Here is a tiny trained network, its code and every weight. The questions are about switching its units off for an input and a class, where a switched-off unit gives its printed mean instead of its output.

import numpy as np


def w(rows, s, z=0):
    codes = np.array(rows[::2]) - 128.0
    scale = np.full(codes.shape[1], s)
    scale[-1] = z or s
    return codes * scale


def norm(h):
    return h / np.sqrt((h * h).mean(-1, keepdims=True) + 1e-5)


def f(y):
    return np.maximum(y, 0)


def log_softmax(a):
    a = a - a.max(-1, keepdims=True)
    return a - np.log(np.exp(a).sum(-1, keepdims=True))


def net(x, mask):
    res = np.array(x, float).reshape(1, 7) / 4 @ E
    u = 0
    for l in range(3):
        y = f(norm(res) @ A[l][:, :-1].T + A[l][:, -1])
        res = res + np.where(mask[u : u + 14], y, B[l][:, -1]) @ B[l][:, :-1]
        u += 14
    return log_softmax(norm(res)[-1] @ U[:, :-1].T + U[:, -1])


A, B = {}, {}
E = w([
[157,222,179,127,124,211,44,194,208,71],'x0',
[129,114,139,124,143,132,122,125,128,130],'x1',
[133,216,214,212,154,24,82,103,95,162],'x2',
[140,180,118,233,177,255,199,20,62,98],'x3',
[131,131,127,131,111,127,131,128,126,121],'x4',
[124,124,131,129,135,130,127,128,129,126],'x5',
[115,162,166,81,137,81,224,72,217,68],'x6',
],0.00092)
A[0] = w([
[185,205,133,126,172,192,84,238,207,68,28],'L0N1',
[120,158,93,107,164,172,64,177,110,135,100],'L0N2',
[86,116,74,36,133,175,162,78,180,58,103],'L0N3',
[133,111,130,150,79,172,90,176,49,183,4],'L0N4',
[117,142,206,74,111,135,252,64,182,74,55],'L0N5',
[129,112,139,152,97,180,78,170,61,186,13],'L0N6',
[115,92,120,174,88,184,94,158,22,202,55],'L0N7',
[75,203,145,151,144,80,72,87,88,140,36],'L0N8',
[216,150,162,219,121,248,120,90,171,69,122],'L0N9',
[65,203,196,90,153,74,154,98,160,111,49],'L0N10',
[99,75,95,217,126,206,210,15,82,133,82],'L0N11',
[86,51,49,59,200,67,169,140,80,160,149],'L0N12',
[161,114,70,122,188,80,180,140,89,164,31],'L0N13',
[83,97,43,73,95,217,109,142,116,114,36],'L0N14',
],0.0017,0.0021)
B[0] = w([
[50,111,161,145,34,175,49,45,147,84,195],'L0N1',
[124,127,116,150,143,122,130,109,155,95,173],'L0N2',
[200,89,158,193,122,135,162,172,151,142,189],'L0N3',
[161,83,13,202,251,72,29,132,174,54,147],'L0N4',
[162,116,14,173,180,86,77,123,190,84,176],'L0N5',
[152,108,49,183,235,77,72,137,160,49,150],'L0N6',
[153,104,66,168,198,83,86,113,205,47,192],'L0N7',
[214,83,173,169,104,165,183,183,139,124,149],'L0N8',
[79,185,122,22,135,113,125,171,83,138,254],'L0N9',
[180,90,109,179,150,179,120,172,156,109,156],'L0N10',
[102,191,105,30,169,118,145,201,88,156,234],'L0N11',
[103,124,162,128,81,178,84,125,156,99,235],'L0N12',
[46,77,116,132,61,133,103,80,142,112,138],'L0N13',
[229,47,180,168,106,175,199,202,178,138,170],'L0N14',
],0.0025,0.0018)
A[1] = w([
[164,69,169,97,40,89,25,221,201,105,142],'L1N1',
[79,54,101,162,136,30,189,25,29,222,111],'L1N2',
[162,168,224,207,129,86,119,74,84,157,91],'L1N3',
[135,23,104,95,96,55,88,183,145,181,126],'L1N4',
[95,44,69,141,156,87,152,96,76,147,114],'L1N5',
[142,176,148,178,165,199,193,61,47,117,94],'L1N6',
[112,6,49,87,111,109,232,97,104,141,130],'L1N7',
[139,228,209,185,133,87,33,143,97,133,120],'L1N8',
[178,72,131,188,37,116,109,163,142,167,1],'L1N9',
[154,166,206,191,144,42,139,74,93,204,95],'L1N10',
[139,119,186,40,90,46,118,192,187,153,107],'L1N11',
[142,137,179,122,127,153,115,70,162,134,11],'L1N12',
[161,143,131,111,138,61,187,44,215,64,94],'L1N13',
[150,63,120,93,95,167,130,104,85,174,18],'L1N14',
],0.0018,0.0043)
B[1] = w([
[112,169,117,130,181,148,174,90,56,132,251],'L1N1',
[84,197,206,126,57,201,35,114,167,51,171],'L1N2',
[172,45,141,144,90,170,189,183,145,137,147],'L1N3',
[117,197,127,125,180,143,168,130,64,124,200],'L1N4',
[133,172,167,143,124,137,75,141,150,92,159],'L1N5',
[72,159,84,25,156,63,153,181,65,209,156],'L1N6',
[121,185,218,149,85,175,58,125,163,53,185],'L1N7',
[141,38,132,139,98,181,201,153,132,147,188],'L1N8',
[41,120,151,115,27,154,50,182,84,215,128],'L1N9',
[182,43,171,167,76,190,201,190,159,115,151],'L1N10',
[105,174,90,108,171,139,166,134,44,153,177],'L1N11',
[49,198,31,250,222,29,85,3,108,199,128],'L1N12',
[144,92,37,215,187,92,36,101,152,108,151],'L1N13',
[63,205,187,35,65,80,49,162,18,148,128],'L1N14',
],0.0023,0.0029)
A[2] = w([
[151,165,106,128,149,197,122,156,60,127,166],'L2N1',
[106,201,94,51,178,106,172,145,77,177,82],'L2N2',
[149,41,30,215,163,113,26,113,109,160,48],'L2N3',
[82,145,113,23,142,75,124,171,99,180,50],'L2N4',
[217,8,149,122,76,174,213,161,151,151,41],'L2N5',
[105,140,122,11,100,61,111,180,123,202,2],'L2N6',
[142,162,48,36,143,219,159,155,180,59,135],'L2N7',
[179,189,144,181,172,189,69,145,104,135,124],'L2N8',
[169,73,121,109,94,183,210,108,161,125,44],'L2N9',
[203,88,205,206,85,71,180,165,143,173,58],'L2N10',
[183,171,195,211,107,136,148,101,148,89,35],'L2N11',
[161,130,61,152,169,54,136,53,226,109,20],'L2N12',
[178,135,71,172,177,58,148,60,223,110,21],'L2N13',
[67,147,193,112,2,165,57,46,155,120,71],'L2N14',
],0.0024,0.0016)
B[2] = w([
[128,111,111,113,136,51,147,99,159,128,234],'L2N1',
[92,208,62,72,188,193,202,95,61,186,189],'L2N2',
[204,115,71,180,226,2,75,83,239,13,163],'L2N3',
[120,201,62,112,194,175,193,71,87,148,160],'L2N4',
[237,110,253,245,33,202,223,245,151,244,157],'L2N5',
[87,207,59,94,189,180,213,73,46,173,142],'L2N6',
[130,114,168,173,115,72,117,112,96,175,253],'L2N7',
[119,86,116,93,109,74,156,100,153,125,206],'L2N8',
[166,119,166,179,112,107,118,189,96,197,146],'L2N9',
[198,39,145,153,59,229,174,215,172,186,149],'L2N10',
[133,104,107,114,112,168,146,166,85,170,151],'L2N11',
[169,39,23,184,190,46,21,156,105,69,145],'L2N12',
[173,35,14,184,199,35,10,131,146,53,145],'L2N13',
[61,132,215,51,30,191,34,56,230,55,170],'L2N14',
],0.003,0.0035)
U = w([
[51,253,32,17,240,150,250,80,5,219,232],'0',
[216,30,6,233,245,10,10,118,206,16,147],'1',
[242,23,241,228,23,218,235,253,153,242,54],'2',
[11,160,242,36,3,203,8,21,219,30,2],'3',
],0.0051,0.00091)

Each question gives the input, the list of numbers given to net, and the class t.
The units are the neurons (one row each of A and B). Each row of codes is followed by its name. A weight is (code - 128) times the scale printed after its matrix; where a second scale follows, it is the last column's (A, B and U).
mask holds one flag per neuron, layer by layer. A switched-off neuron (its flag False) gives its mean, the last column of its row in B, instead of its output. The means were averaged over made-up inputs and are rounded, as every weight is.
A unit's drop is (log p(t) with every unit on - log p(t) with that unit switched off) / (log p(t) with every unit on - log p(t) with every unit switched off).
The circuit of an input: a set's keep is (log p(t) with only the set's units on - log p(t) with every unit switched off) / (log p(t) with every unit on - log p(t) with every unit switched off). Starting from the 12 units with the biggest drops (on a tie, the unit counted first), units are removed one at a time, each time the one whose removal leaves the highest keep (on an exact tie, the one counted first), for as long as the keep stays at least 0.8.
circuit, biggest first: the units of the circuit, biggest drop first
unit that matters most: the unit with the biggest drop
k most important neurons: the k neurons with the biggest drops, biggest first
top k neurons in layer l: the k neurons of layer l with the biggest drops, biggest first
drop of u: that unit's drop, to one decimal
input [6,-3,-2,-6,-7,-1,6], class 0: circuit, biggest first : (L1N11 L1N1)
input [-4,1,-5,-3,3,1,5], class 1: circuit, biggest first : (L0N5 L1N13)
input [4,7,-5,-1,0,0,2], class 2: unit that matters most : L0N3
input [-6,-2,7,4,-7,4,6], class 2: circuit, biggest first : (L1N10 L1N3 L2N10)
input [-8,-3,-3,-6,-4,3,-7], class 3: top 3 neurons in layer 0 : (L0N11 L0N9 L0N5)
input [-7,3,8,-1,-1,2,-7], class 2: circuit, biggest first : (L1N10 L2N10)
input [0,-4,-5,-8,1,0,8], class 0: top 2 neurons in layer 1 : (L1N11 L1N1)
input [8,-8,0,7,-5,-8,-7], class 3: 4 most important neurons : (L0N1 L1N1 L0N9 L1N4)
input [-3,1,7,5,-5,-8,-6], class 2: 4 most important neurons : (L1N10 L0N8 L1N3 L1N8)
input [-8,-8,-1,-6,5,-1,-6], class 3: 2 most important neurons : (L1N2 L1N7)
input [6,-6,-7,-2,6,5,-7], class 1: top 2 neurons in layer 0 : (L0N4 L0N6)
input [-6,5,-5,2,4,-3,-3], class 3: top 2 neurons in layer 1 : (L1N7 L1N8)
input [-1,-1,4,-4,-6,-4,1], class 0: 4 most important neurons : (L1N11 L1N1 L1N4 L0N3)
input [0,7,0,4,-8,-4,6], class 1: circuit, biggest first : (L0N5)
input [-5,3,2,-4,3,4,-1], class 3: 3 most important neurons : (L1N2 L0N11 L0N9)
input [-1,2,-5,-5,-6,2,4], class 0: top 3 neurons in layer 1 : (L1N11 L1N1 L1N4)
input [7,7,2,-6,4,0,-6], class 3: 3 most important neurons : (L0N1 L0N11 L0N9)
input [6,-4,-6,-4,6,-8,3], class 2: 4 most important neurons : (L0N3 L1N2 L1N7 L0N14)
input [5,-5,-6,5,5,-8,6], class 1: top 3 neurons in layer 1 : (L1N8 L1N13 L1N10)
input [0,-2,-6,-2,-2,-7,-4], class 2: circuit, biggest first : (L0N14)
input [0,-4,7,-5,3,2,5], class 2: top 2 neurons in layer 0 : (L0N9 L0N11)
input [-5,-2,4,4,-2,5,-3], class 3: 3 most important neurons : (L1N2 L0N9 L1N1)
input [5,-6,-1,-8,8,-1,8], class 0: 3 most important neurons : (L1N11 L0N7 L1N1)
input [-2,1,-5,-3,7,-4,7], class 1: drop of L0N5 : 0.2
